Below is a small trained network, with its code and all its weights. Each question gives an input and a target symbol and asks what happens when units are switched off, that is, made to give their printed mean instead of their output.

import numpy as np


def w(rows, s, z=0):
    codes = np.array(rows[::2]) - 128.0
    scale = np.full(codes.shape[1], s)
    scale[-1] = z or s
    return codes * scale


def f(y):
    return y / 2 * (1 + np.tanh(0.7978845608 * (y + 0.044715 * y**3)))


def softmax(a):
    e = np.exp(a - a.max(-1, keepdims=True))
    return e / e.sum(-1, keepdims=True)


def log_softmax(a):
    a = a - a.max(-1, keepdims=True)
    return a - np.log(np.exp(a).sum(-1, keepdims=True))


def net(x, mask):
    ids = ['αβγεζθμξπσψω'.index(c) for c in x.split()]
    T = len(ids)
    res = E[ids] + P[:T]
    u = 0
    for l in range(2):
        q, k, v = (res @ M[l].T for M in (Q, K, V))
        z = softmax(np.where(np.tri(T) > 0, q @ k.T / 2**0.5, -1e9)) @ v
        res = res + np.where(mask[u], z, O[l][:, -1]) @ O[l][:, :-1]
        u += 1
        y = f(res @ A[l][:, :-1].T + A[l][:, -1])
        res = res + np.where(mask[u : u + 4], y, B[l][:, -1]) @ B[l][:, :-1]
        u += 4
    return log_softmax(res[-1] @ U[:, :-1].T + U[:, -1])


Q, K, V, O, A, B = {}, {}, {}, {}, {}, {}
E = w([
[147,119,151,86,164,109,85,118,125,91],'α',
[97,145,128,102,166,100,70,26,137,70],'β',
[135,17,189,142,176,127,115,174,62,75],'γ',
[157,210,51,162,129,79,82,129,135,109],'ε',
[142,102,203,146,91,175,171,88,147,187],'ζ',
[180,130,110,86,155,77,47,143,111,93],'θ',
[151,122,171,122,200,189,198,212,69,105],'μ',
[46,141,211,168,178,191,156,60,175,79],'ξ',
[122,80,191,151,95,121,228,120,95,139],'π',
[113,38,159,164,154,99,180,144,72,106],'σ',
[158,107,90,116,80,8,66,18,191,171],'ψ',
[79,179,164,180,92,135,147,157,249,140],'ω',
],0.017)
P = w([
[179,190,150,184,40,164,97,107,61,143],'0',
[108,180,226,61,125,73,116,110,93,202],'1',
[105,82,116,77,87,190,58,132,171,176],'2',
[212,169,188,197,196,127,110,81,165,154],'3',
[71,189,196,66,174,62,133,125,142,205],'4',
[80,74,74,92,126,177,96,170,197,175],'5',
[190,171,148,203,233,106,147,113,194,144],'6',
[48,185,161,70,200,46,166,161,177,202],'7',
[61,65,33,106,165,164,129,209,227,175],'8',
[197,156,92,190,251,71,190,127,215,162],'9',
],0.015)
Q[0] = w([
[29,40,5,9,26,230,124,146,118,107],'0.h1',
[2,116,192,6,173,84,103,164,119,232],'0.h1',
],0.01)
K[0] = w([
[188,160,160,148,29,188,42,79,2,93],'0.h1',
[84,227,153,160,163,238,126,208,133,68],'0.h1',
],0.0098)
V[0] = w([
[105,131,156,32,177,230,213,45,118,23],'0.h1',
[61,75,161,172,113,31,47,119,136,2],'0.h1',
],0.0064)
O[0] = w([
[248,131,26,105,97,154,198,66,111,188,5],'0.h1',
[121,105,112,57,95,80,135,124,127,30,29],'0.h1',
],0.011,0.0027)
A[0] = w([
[207,121,63,215,126,203,110,108,141,161,79],'0.n1',
[165,198,87,168,86,115,104,246,1,116,20],'0.n2',
[158,196,101,59,183,144,43,127,199,140,4],'0.n3',
[136,139,189,46,149,158,159,109,181,136,34],'0.n4',
],0.0078,0.0035)
B[0] = w([
[10,138,151,129,163,154,105,129,109,81,252],'0.n1',
[194,82,120,230,102,105,74,147,110,160,169],'0.n2',
[125,102,134,171,159,172,178,115,129,142,246],'0.n3',
[160,76,112,142,112,70,113,170,134,53,200],'0.n4',
],0.013,0.0028)
Q[1] = w([
[219,254,165,166,228,79,189,74,89,118],'1.h1',
[79,69,73,35,65,211,78,186,137,148],'1.h1',
],0.0082)
K[1] = w([
[53,73,70,115,245,42,231,165,190,165],'1.h1',
[163,158,158,135,90,174,21,100,1,99],'1.h1',
],0.008)
V[1] = w([
[113,128,195,178,16,163,224,143,159,179],'1.h1',
[123,254,103,89,111,143,103,144,207,119],'1.h1',
],0.007)
O[1] = w([
[169,90,244,113,105,107,196,12,216,113,254],'1.h1',
[142,176,169,234,108,231,1,76,139,176,7],'1.h1',
],0.01,0.0077)
A[1] = w([
[125,117,119,161,107,203,168,129,183,91,253],'1.n1',
[80,114,8,90,23,111,99,165,125,41,32],'1.n2',
[139,78,112,255,129,222,95,142,97,141,195],'1.n3',
[104,179,159,144,76,107,186,135,66,147,10],'1.n4',
],0.0094,0.0055)
B[1] = w([
[167,74,74,66,212,75,45,52,40,130,254],'1.n1',
[247,222,255,5,211,250,77,166,130,153,176],'1.n2',
[117,97,79,84,22,243,214,152,157,49,222],'1.n3',
[88,196,172,140,114,228,110,149,85,180,160],'1.n4',
],0.01,0.0082)
U = w([
[139,89,51,98,88,96,78,145,103,140,254],'α',
[133,254,145,102,135,145,195,121,187,62,58],'β',
[165,64,96,121,157,116,72,187,112,156,167],'γ',
[124,143,98,56,87,99,159,173,233,35,53],'ε',
[96,168,150,106,195,171,119,129,120,115,50],'ζ',
[179,112,83,113,126,147,107,182,148,126,182],'θ',
[48,165,98,113,113,168,156,177,200,113,212],'μ',
[20,173,87,59,133,96,148,113,76,80,89],'ξ',
[167,109,131,173,240,167,156,121,96,217,120],'π',
[244,88,53,163,128,39,177,128,122,71,168],'σ',
[63,151,178,155,168,107,105,175,198,81,128],'ψ',
[176,83,140,161,147,178,150,138,224,101,89],'ω',
],0.0075,0.0091)

Each question gives the input, a string of symbols that net reads in full, and the target symbol t.
The units are the heads (2 rows each of Q, K, V and O) and the neurons (one row each of A and B). Each row of codes is followed by its name. A weight is (code - 128) times the scale printed after its matrix; where a second scale follows, it is the last column's (O, A, B and U).
mask holds one flag per unit, layer by layer, with each layer's heads first. A switched-off unit (its flag False) gives its mean, the last column of its rows in O or B, instead of its output. The means were averaged over made-up inputs and are rounded, as every weight is.
A unit's drop is (log p(t) with every unit on - log p(t) with that unit switched off) / (log p(t) with every unit on - log p(t) with every unit switched off).
The circuit of an input: a set's keep is (log p(t) with only the set's units on - log p(t) with every unit switched off) / (log p(t) with every unit on - log p(t) with every unit switched off). Starting from all 10 units, units are removed one at a time, each time the one whose removal leaves the highest keep (on an exact tie, the one counted first), for as long as the keep stays at least 0.8.
units of the circuit, in order: the units of the circuit, biggest drop first
top k neurons: the k neurons with the biggest drops, biggest first
k most important neurons of layer l: the k neurons of layer l with the biggest drops, biggest first
input α ω ω ξ σ μ π θ ω ε, target ω: units of the circuit, in order	(1.h1; 1.n3)
input μ μ ζ ω μ σ σ μ ζ ξ, target ξ: 2 most important neurons of layer 1	(1.n1; 1.n3)
input θ π π, target ζ: units of the circuit, in order	(1.n2; 1.h1; 0.h1)
input σ ξ ω ξ ξ, target σ: units of the circuit, in order	(0.h1; 0.n4)
input π ζ σ β, target σ: units of the circuit, in order	(0.h1; 0.n1; 1.h1)
input μ μ σ ω σ γ σ α μ, target ξ: top 2 neurons	(0.n1; 0.n2)
input ω σ σ μ ω μ ζ ξ μ β, target ξ: units of the circuit, in order	(0.n1; 0.h1)
input γ μ σ μ π σ, target β: top neuron	(1.n2)
input ζ σ β ω σ μ α, target σ: top 2 neurons	(0.n1; 1.n2)
input μ ζ σ π σ π σ ψ, target π: units of the circuit, in order	(0.h1; 0.n3)
input β π π, target θ: top 2 neurons	(1.n2; 1.n3)
input σ ω σ β σ μ, target ε: units of the circuit, in order	(1.h1; 0.n2)
input γ θ μ ζ σ σ σ ψ ζ, target β: units of the circuit, in order	(1.n2; 1.h1; 0.h1; 0.n2)
input ξ μ σ ζ θ σ μ π, target π: units of the circuit, in order	(0.h1)
input μ β σ γ μ θ ω ψ ω, target ξ: top 2 neurons	(0.n1; 1.n1)
input ε ψ σ σ σ ψ θ θ μ μ, target μ: units of the circuit, in order	(1.h1; 1.n3; 0.h1; 0.n1)
input π π β σ σ σ ω θ σ, target σ: units of the circuit, in order	(1.h1; 1.n1)
input ω σ π α α, target ψ: top 2 neurons	(1.n1; 1.n3)
input π γ ξ β σ θ σ ζ α, target σ: top 2 neurons	(1.n1; 0.n2)
input ω ε σ σ ω ψ σ σ, target ψ: top neuron	(1.n1)
input σ σ β σ π ω, target ε: 2 most important neurons of layer 1	(1.n2; 1.n4)
input β ω β μ μ σ ψ, target ψ: 2 most important neurons of layer 1	(1.n1; 1.n3)
